Each row is followed by roughly how far along a hidden order it lies, from 0 to 15. A new part has a new order.
(in the rows, 128 means zero)
[126 147 121 115 122 112 103 158 111 155 131 129 121 178 141 139 139 148
 112 115 143 125 122 120 122 143 109 121  98   1 144 108  96 132] -> 3
[122 132 164 159 115 147 154 125 135 113 113 131  84 150 113 125 124 126
 122 143 109 123 125 140 126 108 137 130 132 243 122 136 104 128] -> 9
[123 138 165 181 108 177 146 118 107 142 125 135  66 103 140 117 122 143
 124 147  90 131 121 169 184 138  64 128 170   7 137 133  45 130] -> 2
[124 139 169 128 104 159 178 135 142  87 104 116  69 177 123 141 126 128
 138 144 116 122 183 142 132 123 122 132 125 112 123 149  61 140] -> 3
[122 138 142 150 119 139 141 134 130 105 118 127  91 157 112 115 126 131
 122 135 117 125 133 130 117 116 109 131 118 158 128 127  93 131] -> 7
[139  98 216 173  96 135 111  90 189 145  63 124 104  77  89 136 134 152
 137 147  78 134 117 132 219  23 160 138 142 179  89 132 156 113] -> 14
[108 144  42 138 143 132 152 118  94  95 145 130  45 115  99 119 138  84
 128  80 158 132 148 136 106 128 148 128 136   9 157 166  81 135] -> 1
[123 135 130 135 127 140 136 132 134 109 125 127 113 148 119 122 124 128
 125 131 122 127 130 125 121 130 116 130 119 135 128 129 111 131] -> 7
[119 137 119 137 124 140 153 134 118 115 132 134 102 158 126 128 123 117
 121 131 112 123 131 137 110 140 144 126 129 228 138 135 103 131] -> 7
[127 127 174 150 123 115 114 133 132 143 116 138  86 138 111 106 135 158
 111 135 102 128  75 122 129 104  94 130 125 148 129 109 136 120] -> 11
[129 133 140 134 115 128 108 126 138 135 110 124 112 125 106 126 139 142
 125 118 121 132 130 119 149 104 114 130 115   6 128 122 123 129] -> 6
[134 128  98  53 143  53 112 130 140  92 132 123 166 177 106 137 134 108
 134 125 173 124 148  77  43 106 183 129  86 255 120 114 228 131] -> 15
[121 159  91  93 132 109 105 175  87 156 150 132 142 208 154 138 141 146
 106 103 164 121 131 116  95 180  97 114  88   1 157 108  86 137] -> 0
[128 132 142 137 117 134 117 131 139 127 105 124 111 148 112 124 132 142
 125 131 119 128 129 120 149 104 103 130 115  50 124 114 115 128] -> 7
[124 133 152 132 123 133 143 132 130 120 109 133  81 147 121 117 129 139
 119 134 110 127 115 129 123 122 113 130 127 158 133 128 115 126] -> 8
[127 135 152 153 114 145 135 123 122 130 116 134  89 131 130 121 126 139
 125 142 110 128 124 148 151 124  93 129 150  93 133 128  82 131] -> 5

Next part:
[124 112 131 121 146 135 127 127 121 141 147 165 128 129 165 135 106 120
 151 176 135  62 124 123 129 133 124 139 104 142 143 124 123 124 114 111
 121  94 123 133 118 172 160 123 125 139 132 154 124 120 123 135 129 124
 115 126  85 120  94  81 136 115 114 114 139 137] -> 7
[130 127 128 128  84 144 135 138 117 134 255 130 142 157 159 137 108 134
 147 166 127 118 129 124 132 139 119 128 124 126 144 139 132 133 120 121
 113  74 136 126 123 189 202 114 159 137 128 154 128 156 112 132 143 146
  42 122 106 133 159  98 142 129 103 107 141 151] -> 0
[139 138 134 119 123 124 118 124 126 134 249 126 109 159 182 118 101 119
 202 167 121  79 124 110 123 141 153 132  55 178 143 128 112 108 121 115
  83  29 116 138 136 110 192 102 124 134 120 142 124 145 122 140 132 141
 107 115  95 116  64 173 147  96 111 137  88 128] -> 2
[133 123 140 125 167  91 107 121 147 145 105 145 120 110 167 126 133 132
 181 161 137 115 114 106 124 110 136 130  88 131 147 128 109 123 106 133
 121 116 110 135 121 169 112 133  92 142 116 131 129 113 137 130 120 122
 140 153  91 106  95 151 126 117 102 156 108 112] -> 6
[121 116 124 125 118 168 127 130 106 133 255 132 152 173 157 132  92 128
 121 151 104  92 130 123 132 152 133 141 127 143 152 134 136 124 137  89
 107  82 127 131 125 185 200 103 182 137 123 160 138 147 117 129 137 161
  76 112  84 106 118  89 139 116 133  81 131 176] -> 8
[126 108 136 128 158 114 116 130 143 137  89 151 137 117 158 133 133 138
 149 169 140 109 122 114 126 112 119 126 118 105 137 135 128 133 119 129
 152 162 122 128 118 205  95 147 104 143 135 130 131 117 129 133 114 122
 155 160 105 105 130 133 114 142 116 158 108  91] -> 15
[128 125 126 120 126 140 142 139 121 166  78 177 160 134  94 150 149 127
  71 174 153 109 131 141 123 148  92 135 157 135 104 129 141 141 130 112
 150  93 146 123 126 195 164 137 109 141 160 147 124 121 110 134 132 124
 151 116 140 108 137  76 128 149 120 105 142 115] -> 4
[129 123 129 126 131 131 128 132 122 149 174 148 142 137 155 139 123 132
 131 166 136 114 125 129 129 136 123 135 124 129 135 131 130 131 115 104
 125 106 126 127 112 181 170 123 133 138 125 164 129 129 115 129 137 136
  95 121 102 108 129  74 137 127 107 101 157 129] -> 0
[131 126 133 130 121 126 121 133 131 131 182 133 131 144 184 134 111 136
 189 178 128 113 125 118 130 123 125 125 104 120 146 136 125 132 111 117
 118  76 125 127 111 167 180 127 136 142 121 144 123 147 118 135 131 129
  98 138  91 135 131 115 135 123  97 126 131 124] -> 5
